Here is a tiny trained network, its code and every weight. The questions are about switching its units off for an input and a class, where a switched-off unit gives its printed mean instead of its output.

import numpy as np


def w(rows, s, z=0):
    codes = np.array(rows[::2]) - 128.0
    scale = np.full(codes.shape[1], s)
    scale[-1] = z or s
    return codes * scale


def norm(h):
    return h / np.sqrt((h * h).mean(-1, keepdims=True) + 1e-5)


def f(y):
    return y / 2 * (1 + np.tanh(0.7978845608 * (y + 0.044715 * y**3)))


def log_softmax(a):
    a = a - a.max(-1, keepdims=True)
    return a - np.log(np.exp(a).sum(-1, keepdims=True))


def net(x, mask):
    res = np.array(x, float).reshape(1, 6) / 4 @ E
    u = 0
    for l in range(2):
        y = f(norm(res) @ A[l][:, :-1].T + A[l][:, -1])
        res = res + np.where(mask[u : u + 3], y, B[l][:, -1]) @ B[l][:, :-1]
        u += 3
    return log_softmax(norm(res)[-1] @ U[:, :-1].T + U[:, -1])


A, B = {}, {}
E = w([
[154,82,181,126,97,167,106,146,125,108,156],'x0',
[166,251,192,149,114,79,131,114,254,50,20],'x1',
[234,109,174,139,76,149,184,143,159,88,186],'x2',
[60,187,140,138,185,167,120,182,29,41,180],'x3',
[156,41,208,230,75,169,105,146,178,122,148],'x4',
[41,113,204,85,113,213,124,97,95,168,200],'x5',
],0.0051)
A[0] = w([
[83,168,104,61,123,42,193,241,158,139,17,168],'L0N1',
[151,120,188,186,79,148,176,131,199,58,255,245],'L0N2',
[86,43,148,99,180,123,122,152,127,123,150,247],'L0N3',
],0.0049,0.0013)
B[0] = w([
[222,203,147,226,143,148,5,13,132,131,130,232],'L0N1',
[86,105,165,174,69,184,254,148,240,60,62,252],'L0N2',
[139,48,200,116,15,122,143,108,79,175,137,186],'L0N3',
],0.0067,0.0038)
A[1] = w([
[29,18,126,163,106,143,82,60,18,174,172,198],'L1N1',
[254,222,76,128,201,63,41,17,155,99,98,254],'L1N2',
[101,78,80,184,103,92,164,86,62,107,139,127],'L1N3',
],0.0061,0.00073)
B[1] = w([
[64,111,67,74,108,77,134,93,103,69,248,220],'L1N1',
[120,167,153,129,175,84,122,114,91,183,97,254],'L1N2',
[114,143,132,135,116,142,67,145,172,127,141,148],'L1N3',
],0.016,0.0096)
U = w([
[143,148,173,157,232,51,33,120,66,255,54,236],'0',
[202,86,217,199,23,233,191,237,206,105,90,117],'1',
[48,62,80,67,52,82,88,120,83,139,247,1],'2',
],0.0071,0.00083)

Each question gives the input, the list of numbers given to net, and the class t.
The units are the neurons (one row each of A and B). Each row of codes is followed by its name. A weight is (code - 128) times the scale printed after its matrix; where a second scale follows, it is the last column's (A, B and U).
mask holds one flag per neuron, layer by layer. A switched-off neuron (its flag False) gives its mean, the last column of its row in B, instead of its output. The means were averaged over made-up inputs and are rounded, as every weight is.
A unit's drop is (log p(t) with every unit on - log p(t) with that unit switched off) / (log p(t) with every unit on - log p(t) with every unit switched off).
The circuit of an input: a set's keep is (log p(t) with only the set's units on - log p(t) with every unit switched off) / (log p(t) with every unit on - log p(t) with every unit switched off). Starting from all 6 units, units are removed one at a time, each time the one whose removal leaves the highest keep (on an exact tie, the one counted first), for as long as the keep stays at least 0.8.
units of the circuit, in order: the units of the circuit, biggest drop first
most important unit: the unit with the biggest drop
top k neurons: the k neurons with the biggest drops, biggest first
k most important neurons of layer l: the k neurons of layer l with the biggest drops, biggest first
drop of u: that unit's drop, to one decimal
input [6,-2,2,-2,3,-8], class 1: units of the circuit, in order	[L1N1 L1N2]
input [-1,-1,5,-1,-1,6], class 1: most important unit	L0N2
input [0,-1,4,3,-8,2], class 0: 2 most important neurons of layer 0	[L0N2 L0N3]
input [7,-2,5,3,0,4], class 1: units of the circuit, in order	[L0N2 L1N1]
input [-5,-1,5,-5,2,-3], class 1: top 3 neurons	[L1N1 L1N2 L0N1]
input [-2,-6,8,-7,4,6], class 1: top 2 neurons	[L0N2 L1N2]
input [6,-4,5,4,5,-3], class 1: top 2 neurons	[L0N2 L1N1]
input [-5,-4,2,4,4,-8], class 1: 2 most important neurons of layer 1	[L1N2 L1N1]
input [0,-2,6,2,-6,-1], class 0: top 2 neurons	[L1N1 L0N2]
input [-8,-4,5,8,1,-8], class 0: drop of L0N2	0.2
input [-4,0,7,5,-5,0], class 0: drop of L0N1	0.0
input [7,3,-5,-2,4,-2], class 1: drop of L0N1	0.3
